Each row is followed by its class number.
[-10  11   8  17 -11   2   4  -6 -19  -1  -4 -13   4 -23 -12  -2  13   3
  11  -1  -8 -10 -11  -4  -5   2   2   1  18  -3  -6   0   2   3   3   0
 -12  -8 -11   3   0   6  -4  -5  -6  -6   5  -5  -5   3   4  -4   3 -14
 -14   1   0   3  -8  10   4  -6  11  35  -6 -17  -3  20  13  13  -1   1
  15   1   8   0   7  -1   3  12 -12  -2  -3  -8  10   1  -4   9 -23   6
   9   7  -3   3  13  -7  -9  13  -4  10  -3 -16 -10   1  -3  33   6   4]
0
[  2   5   3  25  -1   7   2  -2  -3  -2  -8   9  11 -19  -5   2  16  -3
  16  11  -7   1  -6  -7  -8  -4  -4 -35  10 -10  -5  -9   6  -2   9   6
   7 -12  -2  -6   3   1  -4  -5  -4 -15   3  -1   4  23  -1   1   6  -3
   2  -4   2   5 -11  13   3   2  25  32  -5 -11  -4  15  -4   5 -13  12
   9   4  10   5   5   5   6  10  -6   8  -5 -12   3  -9   1  12 -16  15
  13  10  -9 -17   2   8  -7   6   4  15   1  -8   1   9 -10  15  -2   5]
1
[ -2   3  -2  12   0   4   1  -1  -2  -3  -4  -4   4 -11  -5   0   3  -3
   6   3   2   0  -1   1  -5   1  -1  -8   4  -3   0  -1   3   1   5   2
   6  -3  -3  -9   1   1  -2   2  -5   3  -1   0   2   8   0  -1   1  -9
  -5   0  -1   3  -8  -1   6  -1   3  16  -4  -7   1  11  -1   6  -6   0
  18  -1   0   5   4  -2   6   1  -3   4  -4  -2   0  -1   2   7  -7   8
   4   9 -10  -4   7  -1  -3   3   2   7  -1  -9  -5   5   3  15   2  -1]
1
[-18   7   5  30 -11   3  -4   2 -21   2  -5  -8  10 -30 -13   1  12   5
  10  10  -8  -9 -11   7 -15  -1   6 -12  22  -7  -6 -11   3  -7   7   7
  -2 -14  -9  -6   4   6  -5  -8 -19  -3   5  -5   3  12  -3  -6   3 -16
 -15   7   4   0 -16  11   4   2  17  34 -12 -27  -4  28   9  21  -7   2
  25   1  11   1  13  -8   4  17  -8   1 -13 -20   0  -3  -3  16 -13  17
  14  11 -13 -11  23  -9 -12  19  -8  17  -2 -19  -7  12  -3  42   4   1]
0
[ 15   2   1   2  11   1   6  -6   7  -5  -1   4   1   9   7   4   9  -5
   3  -4  -1   5   6  -4   9  -1 -12 -15  -3   1   5  16   4  12  -3  -4
  -5  -4   7  -3   3  -4   2   4  11   7   6   7  -1   7   3   3   5   8
  12  -1   2   3   0   7   2   1   9  -4   5   9  -2 -11  -7 -10  -5  11
 -17   1   0   4  -5  11   1   2   2   3  12   5   5   4   2   3  -7  -3
   1  -1   4  -5 -14  11   3  -2   9   4   1  10   3  -6   2  -9  -7   0]
2
[  1   5  -3  12   2   5   2  -3   1  -6  -5   9  -5 -14  -4   0  10  -1
  10   9  -2   0   0  -4  -9   1   0 -24   5  -5  -4 -14   8  -1   3   7
  12  -5   1  -9   3   5  -6  -4  -7  -4   6   2  -3  16   2   2   4  -5
   2   3   3   5  -9   4  -1   3  22  25  -3 -12  -2  11  -4  15  -8   2
   2   7   0   6   5   5  11   5  -3   3  -9  -9   7  -1  -1   6  -9   7
   8  10  -2 -15   1   9 -11   7  -1  13  -6 -19   5   2 -13   7  -5   4]
1
[-15   5   1  20 -10   4  -3   1 -19  -3  -3  -9   7 -26 -10   5  13   4
   5   9  -6  -9 -10   3 -16   1   0   2   9  -9   0 -12   4   3   3   1
   0  -7 -11  -5   2   3  -6  -9 -12  -4   6  -6  -4   7  -1  -6   1 -17
 -11  -1  -6   2 -14   7   0  -3   8  34  -9 -16  -3  26   7  21  -5  -2
  32   1   7  -3  11 -12   9  14  -8   1 -10 -17   4  -4   2  14 -19  15
   8  10 -13  -2  21  -8 -11  12  -6  16  -4 -20  -4   9  -1  45   8   0]
0
[  9   3  -7  -4   9   4   4  -4   6 -10  -2  11   0   6   6   4  -6  -2
   5  -2   3   3  10   2   6   1  -6   1  -7  -3   5  -1   5   8  -5  -2
  14  -1  -1  -6  -4  -5  -1   4   3   0   4  -1  -3  -3   0   1   2  -1
  10  -1  -2   8   4  -4  -4   1   3  -6   4  12   5  -1  -6   1  -1  -2
  -8  -3  -7   2   2   3   4  -3   3  11   5   2   6  -6   4  -7  -3   5
  -1  -1  -2  -1  -2   3   0  -4   5   8  -3  -7   5  -2  -7  -5  -4   4]
2
[ 12   3  -2  -1   8   5   6  -5  16  -2  -3   4   0  -5   5   3   1  -6
   9   2   0   7   4 -12   3  -1  -7 -20   0   7   1  -2   6   4   0   1
   3  -4   2  -3   1   7   6  -8  10  -1  -2   5  -2  10   1   2   5   9
   7   2   1   1   1  12   4   1  13  12   4   7  -1  -5  -6 -10 -10   4
  -6   6   0   2   0  11  -3   1  -3   3   5   1  -4   2   0  -2  -4  -3
   1  -2   4  -5  -6  12  -2  -3   7   0  -1   0   4  -2  -7  -8  -5   2]
2
[ -9   7   7  25  -5  -4  -7  -5 -17  -1   0   4   9 -16  -9   1  10  11
   7   5  -7 -11  -9   5  -6  -1  -1   3  12  -4   0   2   1  -4   5   1
  -8  -9  -5  -4   2   4   3  -3 -11   2   4  -4   7   4  -2  -2   5  -9
 -14   0   0   0  -1   7   7   3   4   4  -8 -10   1  15   4   7  -3   3
  13   3   2   5   6  -6   2   2  -4   1  -5  -6  -4   0   0  15 -13  23
   9   7  -9  -2  11  -9  -5   7   1  11   1   0  -8   7   9  23   3   1]
1
[ -9  11  -4  20 -10   1  -1  -9 -20 -18  -5  -9   1 -22 -14   2  16   6
  20   5 -12 -11  -2   3 -12   4   3  15  14  -6  -4 -13   3   7  -2   4
  -1 -10  -9  -9   4   5  -6  -7 -10 -10   7  -7 -15   3   2  -5   1 -28
 -13   3  -5   2 -12   1  -1  -2  19  37  -8 -14   4  31   5  26  -2  -7
  13  -3  -3  -2   8  -1   8   7  -2   5 -14 -17  11   1  -6  11 -32  10
  12  20 -11   3  22  -6 -12  16  -1  29 -17 -35   0   1 -12  43   8   4]
0
[  0   0  -1  12   2   0   4  -3   2  -3  -4   4   5  -9  -1  14   5  -2
   6   3  -1   0   4  -3  -6   3  -3 -19   7  -3   0  -7   8  -4   3   5
   5  -3  -2  -6   0   1   1  -5  -2  -1   2   2   2   9  -2   1   1   0
  -2   3   2   3  -6   3   0  -3  13  15  -6  -4   1  11  -2  -2  -6   4
   7   3   3   3   3   3   6   3  -4   3  -5  -4   2   0   0   2 -11   6
   7   5  -3 -10   1   3  -5   4   1   7   0  -7   3   5  -6   6   0   3]
1
[-12   7 -14  17  -9   9 -12   3  -8 -15  -6   4   6 -32 -15   4   7   9
  12  11  -3  -4   3   5  -9   3   1   2   4 -10   1 -25   7  -6   2   9
  31  -6  -9 -20   4  -2  -9 -10 -26  -8   9  -5   0   5  -2  -2   3 -17
 -13   5  -9   8 -12   3  -2  -1  17  31  -8 -16   3  31  -4  26  -7  -7
  41  -2   9  -4   6  -7  11   5   3  14 -14 -16   2  -2   2  13 -12  28
   6  13 -23  -7  24  -7 -15  15   1  23  -1 -33   5   8 -10  31   7   0]
0
[ 16   4  -7 -11   9   5   7  -4  11  -7  -1   3  -5   3   6   2  -1   0
   3  -3   3   5   7   0   5   1  -4  -5  -8   4   2   4   5   8  -6   0
  10   1   2  -3   1  -1  -4   5  12   2   3   5  -6   0   4   5   3  -1
  13  -4  -8   1   3  -4   0   2   8   1   4  12   5 -11  -5   3   5  -1
  -8   3  -7   0  -3  10   7  -2   2   5   6   4   7   2   0  -1  -5  -7
   3  -3   4   0  -6  11   1  -2   4   6   1 -10   8   0 -11  -7  -2   6]
2
[  9   0  -1   1  -1   6   0  -7   6  -3  -4   5   3  -5   2   2  -1  -2
  14   1  -3   4  -3  -9  -6   2   0 -11   3  -4  -4 -11   2   0   1   7
   2  -4   4  -7  -1  -1  -1  -3   6  -3   1   5   0   5   2   3   2   3
   4   6   8   1   1   2   3  -3  14  16  -7   2   1   5  -6  -3  -1   5
  -2   4   2   0  -5   7   3  -1  -1   7  -4   0   4  -2   4  -2  -8   2
   4   2  -2  -6  -4  14  -3   7   5   3   0  -2   5  -4  -7  -6   6   2]
1
[ 12  -5  -7  -6  17   4   6  -1  13  -7  -1  21   0   6   5   7  -7  -4
   3  -4   4   6  11   1   8   1  -8 -13 -13  -1   8   4   7   9  -3  -2
  18   1   8 -10   1  -6   0   6   5   6  -3  -1   0   3   4   3   4   3
   9  -5  -3   0   1  -2   1   6  15 -10   8  11   0 -10 -10   2  -6   4
  -5   1   3   0  -6   8   1  -5   8  -2  11   7   4  -2   4   2   0   4
  -3  -9   0  -6  -8   8  -1 -10   8   4   5   4   5  -3  -5 -23  -5   3]
2
